Here is a tiny trained network, its code and every weight. The questions are about switching its units off for an input and a class, where a switched-off unit gives its printed mean instead of its output.

import numpy as np


def w(rows, s, z=0):
    codes = np.array(rows[::2]) - 128.0
    scale = np.full(codes.shape[1], s)
    scale[-1] = z or s
    return codes * scale


def f(y):
    return np.maximum(y, 0)


def log_softmax(a):
    a = a - a.max(-1, keepdims=True)
    return a - np.log(np.exp(a).sum(-1, keepdims=True))


def net(x, mask):
    res = np.array(x, float).reshape(1, 4) / 4 @ E
    y = f(res @ A[0][:, :-1].T + A[0][:, -1])
    res = res + np.where(mask, y, B[0][:, -1]) @ B[0][:, :-1]
    return log_softmax(res[-1] @ U[:, :-1].T + U[:, -1])


A, B = {}, {}
E = w([
[115,145,133,121,119,121,116],'x0',
[199,205,116,230,71,53,193],'x1',
[82,236,2,130,62,217,227],'x2',
[14,52,126,141,116,52,225],'x3',
],0.012)
A[0] = w([
[43,82,90,72,134,249,89,4],'N0',
[83,173,45,64,89,230,210,63],'N1',
[104,59,131,56,214,99,53,134],'N2',
[146,232,120,192,72,167,95,21],'N3',
[70,170,41,88,72,184,142,80],'N4',
[203,170,103,87,140,194,59,101],'N5',
[149,142,207,205,100,66,145,45],'N6',
[178,151,96,115,184,173,55,113],'N7',
[44,80,109,112,84,68,217,48],'N8',
[38,70,154,120,182,102,168,155],'N9',
],0.011,0.0023)
B[0] = w([
[145,204,36,205,26,106,244,203],'N0',
[132,23,168,116,48,161,18,253],'N1',
[184,95,100,162,33,26,144,233],'N2',
[168,144,54,119,150,146,192,213],'N3',
[128,46,162,85,84,155,102,223],'N4',
[68,215,222,98,201,186,126,218],'N5',
[174,74,107,187,30,98,130,202],'N6',
[34,152,142,72,162,187,108,202],'N7',
[101,215,124,86,254,162,180,224],'N8',
[71,149,179,97,235,157,94,201],'N9',
],0.01,0.019)
U = w([
[140,30,213,88,71,96,33,255],'0',
[75,222,158,63,223,169,144,74],'1',
[132,196,35,202,5,117,212,26],'2',
],0.014,0.0062)

Each question gives the input, the list of numbers given to net, and the class t.
The units are the neurons (one row each of A and B). Each row of codes is followed by its name. A weight is (code - 128) times the scale printed after its matrix; where a second scale follows, it is the last column's (A, B and U).
mask holds one flag per neuron, in row order. A switched-off neuron (its flag False) gives its mean, the last column of its row in B, instead of its output. The means were averaged over made-up inputs and are rounded, as every weight is.
A unit's drop is (log p(t) with every unit on - log p(t) with that unit switched off) / (log p(t) with every unit on - log p(t) with every unit switched off).
The circuit of an input: a set's keep is (log p(t) with only the set's units on - log p(t) with every unit switched off) / (log p(t) with every unit on - log p(t) with every unit switched off). Starting from all 10 units, units are removed one at a time, each time the one whose removal leaves the highest keep (on an exact tie, the one counted first), for as long as the keep stays at least 0.8.
units of the circuit, in order: the units of the circuit, biggest drop first
most important unit: the unit with the biggest drop
top k neurons: the k neurons with the biggest drops, biggest first
drop of u: that unit's drop, to one decimal
input [-3,-7,-6,0], class 2: units of the circuit, in order -> (N0 N2)
input [-6,-4,3,2], class 2: top 2 neurons -> (N0 N5)
input [-3,-6,8,6], class 0: top 2 neurons -> (N1 N4)
input [0,-4,4,4], class 0: top 4 neurons -> (N1 N4 N5 N3)
input [3,8,-7,-5], class 2: top 4 neurons -> (N1 N6 N4 N9)
input [0,-2,7,6], class 0: top 2 neurons -> (N1 N4)
input [2,-6,-4,-1], class 2: top 2 neurons -> (N0 N2)
input [-1,8,-5,-6], class 2: top 2 neurons -> (N6 N1)
input [4,-4,-3,-3], class 2: most important unit -> N2
input [8,-8,6,6], class 2: top 2 neurons -> (N0 N8)
input [4,1,-3,5], class 1: top 2 neurons -> (N1 N8)
input [-5,-5,-2,-4], class 2: top 4 neurons -> (N2 N0 N8 N9)
input [3,1,0,0], class 2: top 4 neurons -> (N1 N5 N8 N4)
input [0,6,6,4], class 0: top 3 neurons -> (N1 N0 N4)
input [8,6,0,-7], class 1: most important unit -> N5
input [-8,-6,6,-1], class 0: top 3 neurons -> (N1 N4 N3)
input [-7,1,5,-5], class 0: top 4 neurons -> (N1 N8 N4 N9)
input [-8,1,6,-4], class 0: drop of N1 -> 0.7
input [1,-2,-1,-8], class 1: drop of N3 -> 0.0
input [-1,-6,-2,-5], class 2: drop of N2 -> 0.8
input [8,-3,6,8], class 1: drop of N9 -> 0.1
